Each row has a hidden value; after the row comes its group, the name of the range that the value falls in. Each part has its own.
[ -94   34  147  -45   -9   54   -3 -179  -76 -163   59   76   -4  -46
  135  -65   67   99  128  -96  -12  -40  -84 -143   14  101   99   58
  103  241 -166   69  203  -72  -47 -116    2   90 -215  106 -151    4
  200 -157 -122  242  -64  244] | <37>
[  44  -38   39  -18  -46 -232   17   48  -82  228   80   12   26  -19
  361  232  139   67   66   98   65  -17   55 -138 -198  -66  107  -41
  -70    2   14  -16  -96  -75 -165 -297  -26  144 -108    6  210  149
   41   32   74  148 -199   50] | <49>
[  87  -16  -69  107  -83   58  -50  112  155    8    2  -35  115  112
   20  -58   29  125   31  188  -51  -76 -126 -148    0  -17  112   33
 -114 -104 -227  102 -172   78  131  -89  -43   75   40  -85   67   -1
  167   90  -23  171  118   54] | <45>
[   2   38  124   60   74  157   23 -205  111  -81  108  -33  -81  -65
 -402 -164  -40   68  -31 -121  263   62   41  180  150   53  106  188
  157  200 -129  343  261 -137  -95  186  -86   90 -175   81 -197 -213
   84 -116 -105  121    1  108] | <53>
[ 122  138    5   99  -98 -333 -133  231    9  144  -10 -213   85   -7
  349  255   47   40   -1  160   50   70  159 -125 -158 -158   34  106
 -162 -245   41  -67 -281  -32  -81 -364   -4   71   88 -106  320   51
  -74   89  -63  -99  -94 -230] | <45>
[  23   54   -2   30   -3  -70 -163  186  160  -18   19 -136   57  -39
   92   56  136  -30   98   54   52  -17  133 -174   17  -86  -94  -14
    3 -108   63   43 -115  -33  100  -52    9  -61  -48 -101  -89  -68
 -131  -43  -59  105  -18   91] | <38>
[  61   44   52 -242  105   -3  173  -37   43   35   81  -66   44   53
   15   -1   34  159  100   36  183  -83   -3   11  -27  -80  151   65
   -9   83   66 -115 -103   39  -41  107   31  -13  178  115  147 -115
  -38  143 -206  -22   93 -250] | <37>
[-110  134  101 -140  -17 -190 -198    9   -4  -38 -100  -65  205  -27
  328   55  129  -24  161  -42 -180  -33  -62 -259  -40  -79   26    9
   52   73  -62  -61    8   44  -54 -247   38   93 -134  -71    6   19
  112  -48 -224  209  -73  171] | <50>
[  55  134 -137  -14   27  -82   14  170  121  -89  172 -185   17  335
   48  105   -7  138  193   89  162  -81  111  -61 -264   14   39  146
   25  -40    7  -61 -170  116   18   -5   74  -28  265 -103  155  -12
 -254  -75 -369  182  246 -291] | <53>
[ -20  123  -26 -105  106 -149   52  -78   58   13  127  -21  -24   51
    6  156   64  -26  142 -189  207  -17  154   38 -129    8   -1  -20
  103  114  154  -17   87 -147 -146   93   10    3  -80  113  -55  -33
 -232  -35 -213  128  -89 -135] | <49>
[  28    7  117  -60  144   30   48 -134  372  121   14   68  108  -40
 -244 -145   84  -15   49  -39   77   20  116   79  238 -166 -126   56
   38  -71   88  165  -36  -72  -22  237  -79  -35  -41  -26  -84 -287
 -141  106  116 -238   61 -106] | <48>
[  77  127  -90   51  104 -226   21   94  197  205   88 -140   18  130
 -142   15  -51  -80  121   27  193   33  158   39 -231 -227   73   47
  181  -25  236   32 -161  -39 -254  211   81   -9   63 -204  215 -101
 -209   49 -214  167   35 -351] | <55>
[  36   18   21  185   -3    6  -40   34  148  139  111  128  -18   61
  -25 -116    4 -120  -23  146 -273   35  344 -113 -104 -145 -272   87
   -8 -187   65  189  -69   32  153   96  -95  -35   21  -26  -98 -195
   35  -54  145 -169  333 -150] | <49>
[  12   30   40   -4  -65  114   43 -112   17   96   -4  261   14  -95
  159 -168   82   77  -26   85 -306 -129  -51 -128  109  -30   58 -122
 -101  -84  -90   -2  -92  -90   99  -54 -112   55  -38  223 -171  -38
  369  118  132  -36   95   97] | <49>
[ -89  262  -13   92 -140   15  -77 -122   57  -21  -37   88   35   23
  184 -128  -81  -52   42  -48 -318  -23  123 -158  -81  -57   24  142
   -8  -94  -94  -36  -85   86   41  -14   36   16   17   26  -48  -65
  217  -26 -192 -119  206 -295] | <48>
[   8  116  -60  168 -185  -53 -271   91   76    7 -166  -14    8 -223
  184    9   34 -159  -46  -12 -124   30   77 -169  106 -101   -6 -141
  -59 -167   -4   99 -111 -170   84 -130  -23 -100 -133  -47 -279   45
   12  -53    4   50 -274   90] | <48>
[ -15  -65  -64 -154  129  164  116 -108  313   60  134  -36   42   88
 -338    5  117   64  143 -131  399  -81   12   84   57   52  112   21
   99  175  -23  176   81   35   -3  360    6   23 -118    0  -93 -123
 -197   40 -108  233   -7   30] | <50>
[ -60 -170   29 -227   69  189  177 -219  180  156   73  256  124  173
  -41 -151  104   90  136   67 -110 -174  -99  -69    1  -39   38  -25
    5  157 -143  142   20  177   44  164  -67   57   16   20  -55  -59
   96   33   64  121  180   63] | <35>
[  54    0    1 -326  153  -17  -17   90  142  -14  -26 -110  228   75
  -51   10  188  172  119   56   93 -166 -240  -43  134  -28  136 -125
  -25   71  -48  -50  -69    8   63    4  -61   72   81   84  -19  -89
   24  192 -228  289   40  232] | <53>
[ 167  -14   -1   88   62  -24   23   33  -77  -29   78    2 -121  -42
 -190  -24  -65   -5 -104   59  109   60   95   93  -26  -20   15  -70
   40   60   81  190  100 -267   26   83 -117  -53   37  185 -201 -101
  -26  -32  -67  126  -43   13] | <35>
[ -63  -96  106 -396   47   44  125 -125 -137  -15   55   49  144   46
  266  124  177  184  133   -6   15 -160 -157 -162  -58   85  149  -16
  -93  271 -173  -81  113  141   76 -135  -34  132  -31  233   42   52
  169   71 -151  206   10  179] | <55>
[ 127   73  -66  136  -45    5  -70  160  -16  -62  109   95  -87   80
  154   32   71  100  -42  174 -181  -27  213 -105  -56   91 -116  -73
 -101 -213   36   11 -113 -164  267 -150 -109  -55  162  208 -243  -42
  -22  -69    0  -34  201   37] | <50>
[   9  140   49  -16 -201  -99 -230  100 -167 -144 -156  -58  130  -90
  480  132   30    6  -64   85 -329    7   38 -277   -2   -6  -45   35
 -262 -142 -184  -72  -79   42  266 -428  -65   -4   78  139  -82   55
  175   -1 -147 -128   -7   -2] | <38>
[ 242  -88  -42  315  -88    8  -76  249   28   59  106 -133 -153  -42
 -107   61  -32   50 -159  263  221  124  227   10  -49  -33    9   60
  -87 -165   -5  290 -111 -159  134  -77  -94  -50   68  -40  -48  -50
  -97  -75  123   34  -44    6] | <38>
[ -12    4  -27 -189   71  120   17    5   91  -89   80   24  -11   75
    2  -39  127  111  149    1  100 -129   13  -64   32   56   52  -87
   85  109   41    1   -2  -31  105  102   17  -92   85   87 -250  -54
 -143 -101 -194  222   45  125] | <50>
[ 138  -61    3  178   30   -7   37  140  -57  -91  254 -183 -123  106
 -121  100   21  201   44  116  381   43   43  -21 -194  146  168  147
   83  148 -111  192   96  -99  -23  -73   -9  131  -93    7   88    4
   21 -125 -122  415   20  171] | <38>
[ -47  190   -1  214  -95  -86 -149  -60  -36  -45   63  136  -36   12
  187   24   31  -38    8  -63 -271   40  185 -144 -121  105  -71   34
   30  -64  -76   83   97 -147   44 -185  -68  115 -187  133 -203    2
  176 -145  -57   77   84   88] | <48>
[   1  -77  -23   -8  -88  253   25  -34  -46 -167   25  -22 -109  -25
  -70 -145  -98  -20   31   40   89  -56   -1 -105  -29  -16   90   29
   38  194 -118  178   72   70  160  175   37 -179   58    5 -244  -22
   16 -175 -173  214   -6  -31] | <49>
[  30  214 -160  165 -174  -75  -38   40   13   55   27   44  -44   30
  248   88  -58  -63   -6    1 -170  -36  197 -133 -190  -32    9    3
 -145 -214    2  -86 -195  -25   82  -61    0  -29   64  100    0   58
   55   62 -108  -99   81 -376] | <49>
[  58  125   36   88  -10 -148 -125  116  188  172  -68 -104  174  -18
   23  -78    0  -73   -5  137 -169   43   98 -135  -25 -256  -26  112
  -31 -199   19   46 -214   84    7   -4  -13   60   17 -155  186 -175
  146  166  -39  -90  169 -191] | <50>
[ -19   23  -49 -186  133  -64  125  -18  233  136  154 -127   44   71
  -94  143  119   -1  210 -127  394  -73  126   10 -114  -82   59   36
   85  107  152  -17  -46   48 -135  261   78   -4  -68  -53  136  -75
 -284   85 -162  145  -44 -209] | <55>
[  63 -114   43   11   39  245  239 -161 -140  -26  226  155 -133  101
 -174 -189  -48  216   -5  109   50  -98 -104    6 -123  134  240   68
   74  281 -203  177  174  -13   27  132  -76  140  -28  240  -58  -50
  390  -32  -62  332  225  128] | <35>
[  56   56   40    0  -95  -23   76  -17  -13  170   43  117  -37 -103
  314   13   80  103   -4  119  -92  -77   90 -114   -8  -92   86  -32
 -151 -156   25 -103 -229  -73   -5 -151  -38   18   52  143   65   19
  160  122  116 -170  -12 -152] | <55>
[  -6  -73   35 -154   13  155   17  -73  140  117    9  147   81   77
   10 -145  116  134   48  143 -104 -115  -47  -54   87  -31   91  -29
    4   30 -102  124  -68   76   82   17  -65   37   91   14 -133  -72
   89  -20    8   92  122  154] | <38>
[  79   35  -69  306 -145  187   45  -70  -66  -35   97   93 -221   28
 -149 -219 -225   -9 -101  106  -49   39  119   -1 -147    4  135  110
   62   42 -120  251   28  -57   47  141  -19  -51   52   41 -158  -40
  204 -159  -77  115  134 -193] | <49>
[-145   53  -35 -358   98   64   22 -172  181   23   69  -60   84   51
  -77  161  182   27  192 -278  334 -102   55   46   13   95  116   11
  100  254    2   48  160   70  -50  196   38   42 -132   79 -151  -37
 -260  -51 -299  229 -120   53] | <38>
[  83  -13 -134  149    9  205  -68   57  129 -108  109  -48  -78  102
 -393  -73  -43   -8  -60   16  132   22  125   50  -20  126    9   34
   66   57 -103  329  142  -45  241  255  -82  -29  -16   70 -327 -143
  -50 -118 -158  269  165  103] | <38>
[ -67  103  -77 -178   61  114  -51    4  261 -146   14 -120   73   91
 -129  -44   60  -16  194 -125  167 -104   47  -56   60  -21  -10   22
   93   76   29   21  -20   89  109  258   78 -150   67  -61 -204 -127
 -270  -68 -331  150   69  -92] | <38>
[  15   20  -94  -46 -130  120   -6   88   14 -101   66  -96   24   89
  195  109   67  159   84   71   95 -128  -28 -178  -83  106  144   62
 -159   -3 -211  -29 -112  142  200 -114   22   10   74   55   11   87
   42    1 -179  161   60  -26] | <45>
[ 127 -174  -53  132  -30  194  192  -49   90  -37  139   34 -147   70
 -200 -129  -91  124   57  110  326  -54 -102   25  -31   -5  189   13
   37  149 -116  234  -21  -78  -43  173    5  -90   28  -65  -34   30
  -50  -71   32  252 -103  -60] | <35>
[ -11  172    8   52  -63   25  -22  -49  -23   38  102  -18  -85  -22
   57    9    1   53  -16  -23   16    8  208  -19 -100   37  105  147
   21   -9  -25   42    1  -18    1  -11   -6   78  -18  128  -43  -71
  123  -58 -166   -1  115 -130] | <38>
[ -79  194   17 -147   60 -179  -98  -29  189  157   42  -36  135  -12
  135  162  218    5  122 -140   28  -59  142  -33   12  -39  -18    3
    4  -78   73  -50  -49  -52 -111  -81  -41  147 -143   57    7  -65
  -62   77 -113   18  -22   25] | <53>
[ -55  156   20 -218   60   37   31 -173  235  209  -59   77   96  -83
  -54 -165  120  102   96  -82   52 -143 -135   69  196 -120  291  -84
  107   27   40  -44 -139  -77 -229  135    8   96  -40   36  -43  -94
  141  160 -132  102  -83   14] | <45>
[ 150  -14   35  120  -23  102    8  127   60  -67   81 -159  -26  -50
 -133  -25  -38   53  -89  139  132   53  156  -55   26  -42  -30  172
 -129  -90  -72  141  -58   30  244   79  -57  -47   71   69   14 -189
   52   81  -18 -117  176 -151] | <50>
[ -53  125   73  -15  -40 -301 -154   -5    3  142  -95   26  158  -79
  347   88   79 -143   80  -18 -250    9   51 -207  -96 -203  -67  -48
  -13  -58   46  -29  -65  -54 -143 -237  -23   77 -150  -66   72   34
   98   33  -33   40 -133  -12] | <35>
[  57  109   66  366  -54  214  -53  -28   43  -70  154   53 -279 -155
 -253 -301  -85    0 -102   53    5   83  272   14   63   12    6  137
  172  -43   13  278   69 -216   64  177  -41  -45 -114   77 -332 -222
  212 -210   35   24  165   47] | <50>
[  73  122 -104 -137   19 -147  -32  144   33   57  -17 -123   57  -34
  122  160   45  -90   33  -13   43  -61  134  -76  -85 -142  -31 -113
 -104  -99  181 -128 -159  -40   82   62   -5 -112  124  112  -10  -41
 -157  160 -206  -12  -28 -261] | <35>
[ -24   30  105  -51  202 -156   56 -153  251  168   86  204  190  160
  -80 -116  117   -7  153  -11 -213  -41   15  -33  -16 -123 -152   -4
  120    9   48   96   40  -62 -145   72 -107  159 -128  -13   37 -183
   72   88   70   44  213   47] | <35>
[ -11  -81  105 -134   77  121   93 -109  136   18  111  -36    4  -29
 -115  -73  148  228  148  -15  364 -107 -184   28  134   33  267   30
  118  229 -126  140   54  -68 -178   29   -2  118 -156  -23  -11  -26
   61  -32  -46  340 -158  290] | <53>
[  66 -114  117 -126   11   80  227  -95  -54   10  136   15   65  -10
  128   67  111  276   58   69  169 -107 -172 -106    0   83  210   89
 -175  135 -238  -30    9   47   37 -115  -59  187  -92  219  226   11
  297  213   52   74   27   56] | <55>
[  84    3 -185   90  -72  -26   74   50  135  163   66   64  -85  100
   68    1  -13   28  105   94  134 -102    3  -34 -150  -98  177 -139
   28  -55   78   23 -246  -98 -138   69   49  -84   94 -112   19  128
 -144   -8  -35  225 -139 -188] | <35>
[ 121  -13  100  293  -16  -84 -106  121  169   47  135 -117 -126 -148
  -64   86   83   -7  -37   62  289  152  321   13   76  -66 -150  118
    0 -162   82  276  -28 -251  -30  -96  -78  -28 -166  -92  -76 -116
 -218 -134  219 -105 -162   62] | <45>
[-107   70   97 -118  -29  -80   47 -168  -97   31   71  187   56  127
  376    1   48   51  149   16 -288  -85   55 -191 -201  -22  -17   75
   12  100  -76  -57   27   89  -63 -193   -6   86   12   73   36   45
  149 -111 -107   33  142  -74] | <35>
[ -69  163 -122   13 -121  246  -56 -113   55 -117  -88   77  -77 -169
  -81 -234  -79 -134    4 -150 -118 -131  -40  -93  112  -38  123 -134
   38   52  -47   37    3  -62  132  288   24 -157  -67  145 -414  -51
  204    1 -223  159  -28  -69] | <35>
[ -82  202   64 -165  160  -81  -46    8  215  -20  102 -125   84   38
  -35  -47  157   54  236 -110  120  -99   63  -52   25  -78   10   63
  190   49  125  -76  -36  -22 -136  105   57   46  -65  -40  -12 -173
  -67  -10 -276  180  117   25] | <53>
[ -31  266  -52  171 -203 -168 -273   44   78   40 -133   57   48  -72
  370   41   34  -82   -4    1 -313   10  136 -162   15  -82  -40  -45
  -88 -283  -20  -16 -198 -133    0 -311  -33   -7  -15  -36 -153   69
   34  -72  -56 -102 -107  -69] | <45>
